Small tables with named rows and columns. After each table, cells are looked up by row and column.

detep:
|  | dezil | sud | futuvip | ketuna | suz | tegug | bubezav | gubaz | kem |
|---|---|---|---|---|---|---|---|---|---|
| mun | 89 | 248 | 132 | 241 | 79 | 94 | 189 | 130 | 178 |
| mog | 79 | 162 | 92 | 170 | 132 | 73 | 127 | 122 | 234 |
| mibin | 242 | 141 | 191 | 73 | 136 | 160 | 246 | 134 | 142 |
| faf | 79 | 107 | 74 | 118 | 207 | 200 | 139 | 203 | 207 |
| dipe | 109 | 169 | 74 | 152 | 243 | 163 | 100 | 177 | 165 |
| kob | 186 | 229 | 176 | 145 | 130 | 71 | 151 | 177 | 85 |
| sogig | 183 | 196 | 146 | 229 | 210 | 161 | 63 | 70 | 134 |
| rinu | 211 | 91 | 194 | 100 | 126 | 231 | 201 | 93 | 194 |
| dad | 105 | 174 | 190 | 237 | 94 | 158 | 117 | 120 | 90 |
| pof | 98 | 163 | 78 | 159 | 131 | 75 | 125 | 118 | 229 |
| bovebo | 118 | 132 | 77 | 96 | 231 | 221 | 154 | 196 | 192 |
| madava | 88 | 160 | 75 | 156 | 189 | 67 | 125 | 156 | 197 |
| baranap | 184 | 88 | 213 | 122 | 128 | 167 | 150 | 146 | 117 |

dezil of mog = 79
bubezav of sogig = 63
dezil of kob = 186
tegug of mog = 73
gubaz of rinu = 93
bubezav of bovebo = 154
gubaz of pof = 118
futuvip of rinu = 194
bubezav of mibin = 246
sud of kob = 229
suz of mun = 79
ketuna of mun = 241
tegug of pof = 75
ketuna of madava = 156
dezil of mibin = 242
kem of madava = 197
sud of pof = 163
futuvip of faf = 74
kem of pof = 229
tegug of mibin = 160
Row with the largest ketuna: mun

gopuni
        kitid  vak  zumi  taf  bip  tota  delo  rifinu  melap
lopu       76  166   109   78   72    77    79     151     59
piliz     162  114   134  148   95   152   120      59     94
sen        68   97   197  187  101   175   150     103     90
kizoti     86  146   121  195   89    91   109      69    132
mal       181  193    71  186  145   173    95      82    108
nuv       159  120    95  130  110   176    57      58    108
lev       164  190   155  137   72   173   177      58     91
bep        67  187    89   96  155   169    98     185     98
deg       194   95   161  194   62    65   156     160     71

What is the taf of piliz in gopuni?
148
What is the kitid of lev in gopuni?
164
What is the bip of lopu in gopuni?
72
What is the rifinu of lev in gopuni?
58
What is the taf of kizoti in gopuni?
195
What is the zumi of deg in gopuni?
161

rab:
,kilug,bef
gozasud,68399,86585
mumekur,92800,60379
bopu,20118,99434

What is the kilug of gozasud in rab?
68399
What is the kilug of bopu in rab?
20118
What is the bef of mumekur in rab?
60379
What is the bef of gozasud in rab?
86585
What is the kilug of mumekur in rab?
92800
What is the bef of bopu in rab?
99434

sabo.tsv
	nolis	zetakep	dip	fizanag
vobufek	-81040	-31720	64408	-4111
zisebi	29645	35538	36835	20170
tapi	30999	38529	27620	24577
sil	37388	28886	32777	24770
nedisam	32417	38190	33304	23360

zisebi, zetakep: 35538
vobufek, zetakep: -31720
tapi, zetakep: 38529
sil, dip: 32777
vobufek, fizanag: -4111
tapi, dip: 27620
zisebi, fizanag: 20170
vobufek, dip: 64408
nedisam, dip: 33304
nedisam, fizanag: 23360
sil, zetakep: 28886
tapi, fizanag: 24577
vobufek, nolis: -81040
zisebi, dip: 36835

bozib:
	lidasur	tize	divitag
morike	54	185	198
bif	172	131	173
ranori	144	209	208
duzefo	152	55	65
nes	175	215	83
kase	83	165	123
pivud	74	77	214
gafusa	39	157	151
pimulo	194	90	82

lidasur of bif: 172
tize of nes: 215
divitag of bif: 173
lidasur of gafusa: 39
divitag of pimulo: 82
lidasur of ranori: 144

pib
cols = tez, zaloso, bal, suti, kegis, kiso, dezazu, goz, gar
nagad: [97112, 22749, -29189, 85094, -76977, 3832, -577, 11119, -51458]
nadobo: [15245, 30945, 18763, -46220, 80189, 29011, 86954, 61260, 58931]
zepit: [38023, 29434, -17075, 40006, -50782, 7555, 56675, -12169, -10855]

What is the suti of zepit in pib?
40006
What is the tez of nagad in pib?
97112
What is the bal of zepit in pib?
-17075
What is the kegis of nagad in pib?
-76977
What is the zaloso of nagad in pib?
22749
What is the dezazu of nadobo in pib?
86954
What is the kiso of nadobo in pib?
29011
What is the bal of nadobo in pib?
18763
What is the zaloso of nadobo in pib?
30945
What is the dezazu of zepit in pib?
56675
What is the kiso of nagad in pib?
3832
What is the goz of nagad in pib?
11119
What is the bal of nagad in pib?
-29189
Row with the largest kegis: nadobo

sasomiz:
	sifen	pasere	piresur	rufu	rem
vok	9.4	3.0	8.1	1.1	4.3
dezu	3.4	8.3	4.1	8.1	4.4
ruduve	7.5	4.0	9.3	2.7	1.6
lilako	1.6	7.9	4.3	9.6	2.9
zed	4.1	2.8	1.1	3.5	8.8
mev	5.7	0.9	5.3	0.8	5.2

mev, rem => 5.2
dezu, sifen => 3.4
lilako, rufu => 9.6
dezu, rem => 4.4
mev, rufu => 0.8
zed, rem => 8.8
mev, piresur => 5.3
zed, piresur => 1.1

pap =
,zan,rok,lof,pud,ripali,labi
rurisiv,33884,11779,51874,31432,17107,33884
tekegoz,55313,11779,4116,77432,17107,33884
zakugik,23095,33884,36194,14849,17107,13826

tekegoz, zan: 55313
zakugik, labi: 13826
rurisiv, rok: 11779
zakugik, rok: 33884
rurisiv, zan: 33884
rurisiv, ripali: 17107
zakugik, zan: 23095
zakugik, ripali: 17107
Which row has the largest pud? tekegoz

Table zimeg
columns: tuzuna, rotaz, ribo, gobobul, deva, poti, dosoto
kag: [3.36, 3.23, 2.76, 4.43, 6.90, 4.02, 3.83]
fekina: [5.05, 4.90, 4.86, 7.61, 5.31, 6.02, 5.79]
sas: [5.41, 5.01, 2.87, 6.20, 5.46, 4.35, 4.74]
lorof: [3.20, 6.54, 3.17, 3.55, 4.99, 4.07, 3.39]
notoko: [5.97, 5.18, 3.06, 4.35, 5.43, 2.19, 4.54]
vog: [7.39, 4.81, 4.86, 2.81, 3.94, 2.74, 4.49]
nobagu: [3.33, 6.01, 4.10, 2.45, 5.15, 4.06, 3.82]
kuzufo: [6.05, 4.07, 2.63, 7.49, 4.81, 4.89, 4.51]

What is the deva of vog in zimeg?
3.94
What is the ribo of lorof in zimeg?
3.17
What is the ribo of vog in zimeg?
4.86
What is the ribo of notoko in zimeg?
3.06
What is the rotaz of kuzufo in zimeg?
4.07
What is the gobobul of lorof in zimeg?
3.55
What is the gobobul of nobagu in zimeg?
2.45
What is the gobobul of sas in zimeg?
6.20
What is the gobobul of notoko in zimeg?
4.35
What is the rotaz of notoko in zimeg?
5.18
What is the rotaz of lorof in zimeg?
6.54
What is the dosoto of nobagu in zimeg?
3.82
What is the dosoto of lorof in zimeg?
3.39
What is the poti of vog in zimeg?
2.74

